Here is a tiny trained network, its code and every weight. The questions are about switching its units off for an input and a class, where a switched-off unit gives its printed mean instead of its output.

import numpy as np


def w(rows, s, z=0):
    codes = np.array(rows[::2]) - 128.0
    scale = np.full(codes.shape[1], s)
    scale[-1] = z or s
    return codes * scale


def f(y):
    return y / 2 * (1 + np.tanh(0.7978845608 * (y + 0.044715 * y**3)))


def log_softmax(a):
    a = a - a.max(-1, keepdims=True)
    return a - np.log(np.exp(a).sum(-1, keepdims=True))


def net(x, mask):
    res = np.array(x, float).reshape(1, 6) / 4 @ E
    y = f(res @ A[0][:, :-1].T + A[0][:, -1])
    res = res + np.where(mask, y, B[0][:, -1]) @ B[0][:, :-1]
    return log_softmax(res[-1] @ U[:, :-1].T + U[:, -1])


A, B = {}, {}
E = w([
[1,123,156],'x0',
[98,15,90],'x1',
[53,150,26],'x2',
[118,137,212],'x3',
[120,74,128],'x4',
[175,81,144],'x5',
],0.0085)
A[0] = w([
[88,119,137,9],'N0',
[101,119,32,57],'N1',
[87,175,174,173],'N2',
[218,162,69,75],'N3',
[105,138,108,137],'N4',
[117,133,129,135],'N5',
[135,75,173,128],'N6',
[130,160,155,215],'N7',
[181,169,90,99],'N8',
[90,58,132,150],'N9',
[137,65,136,44],'N10',
[128,138,154,93],'N11',
[128,182,85,175],'N12',
[166,107,110,52],'N13',
[148,136,187,83],'N14',
[20,149,181,209],'N15',
[132,177,86,92],'N16',
[157,71,140,144],'N17',
[120,37,135,83],'N18',
[132,89,142,108],'N19',
[84,135,92,109],'N20',
[113,118,83,67],'N21',
[120,154,162,193],'N22',
[87,139,93,69],'N23',
[103,194,125,132],'N24',
[109,177,248,201],'N25',
[162,63,171,151],'N26',
[173,147,65,2],'N27',
[170,127,75,24],'N28',
[46,114,96,102],'N29',
[93,177,190,177],'N30',
],0.016,0.0059)
B[0] = w([
[159,104,166,133],'N0',
[45,57,130,188],'N1',
[158,126,70,190],'N2',
[188,1,217,193],'N3',
[119,104,63,147],'N4',
[135,126,113,132],'N5',
[120,201,163,171],'N6',
[178,137,50,177],'N7',
[236,34,134,168],'N8',
[72,166,126,184],'N9',
[95,134,184,148],'N10',
[124,132,89,135],'N11',
[157,84,76,172],'N12',
[121,96,175,142],'N13',
[148,136,116,169],'N14',
[176,128,51,240],'N15',
[122,97,121,152],'N16',
[96,197,235,173],'N17',
[49,168,166,175],'N18',
[119,200,176,143],'N19',
[74,58,64,167],'N20',
[94,90,136,147],'N21',
[148,163,70,171],'N22',
[91,103,96,156],'N23',
[158,99,120,169],'N24',
[164,207,65,249],'N25',
[119,210,188,193],'N26',
[155,85,225,152],'N27',
[110,56,189,148],'N28',
[74,117,77,197],'N29',
[168,149,75,199],'N30',
],0.0069,0.013)
U = w([
[183,4,201,119],'0',
[114,93,145,255],'1',
[74,62,110,55],'2',
[173,148,125,101],'3',
[174,154,210,15],'4',
[141,116,153,231],'5',
[167,150,123,122],'6',
[93,149,228,97],'7',
],0.011,0.0099)

Each question gives the input, the list of numbers given to net, and the class t.
The units are the neurons (one row each of A and B). Each row of codes is followed by its name. A weight is (code - 128) times the scale printed after its matrix; where a second scale follows, it is the last column's (A, B and U).
mask holds one flag per neuron, in row order. A switched-off neuron (its flag False) gives its mean, the last column of its row in B, instead of its output. The means were averaged over made-up inputs and are rounded, as every weight is.
A unit's drop is (log p(t) with every unit on - log p(t) with that unit switched off) / (log p(t) with every unit on - log p(t) with every unit switched off).
The circuit of an input: a set's keep is (log p(t) with only the set's units on - log p(t) with every unit switched off) / (log p(t) with every unit on - log p(t) with every unit switched off). Starting from the 12 units with the biggest drops (on a tie, the unit counted first), units are removed one at a time, each time the one whose removal leaves the highest keep (on an exact tie, the one counted first), for as long as the keep stays at least 0.8.
circuit, biggest first: the units of the circuit, biggest drop first
unit that matters most: the unit with the biggest drop
top k neurons: the k neurons with the biggest drops, biggest first
drop when u is switched off: that unit's drop, to one decimal
input [6,3,-6,3,1,1], class 7: circuit, biggest first => (N26, N6)
input [-8,5,-4,-7,8,4], class 7: circuit, biggest first => (N17, N26, N18)
input [-5,-8,2,0,-1,-5], class 0: circuit, biggest first => (N3, N8)
input [8,2,-5,-3,1,-1], class 6: circuit, biggest first => (N15, N1, N3)
input [-4,-5,-3,-2,-7,8], class 0: circuit, biggest first => (N3)
input [5,-1,4,3,-3,-8], class 2: circuit, biggest first => (N20, N29)
input [7,-5,2,-1,3,-4], class 6: circuit, biggest first => (N15, N30)
input [1,4,-8,4,-5,7], class 4: top 2 neurons => (N25, N1)
input [-4,-6,-3,1,-2,1], class 0: top 3 neurons => (N3, N8, N15)
input [-1,-3,5,-3,-2,-2], class 2: top 2 neurons => (N1, N20)
input [7,0,5,8,-3,2], class 3: drop when N15 is switched off => 0.2
input [6,4,-8,-1,2,-8], class 6: drop when N15 is switched off => 0.2
input [-7,1,-7,8,-2,-2], class 4: drop when N17 is switched off => 0.2
input [8,-3,7,2,-1,6], class 2: drop when N20 is switched off => 0.1
input [0,0,-5,3,-5,2], class 3: unit that matters most => N25
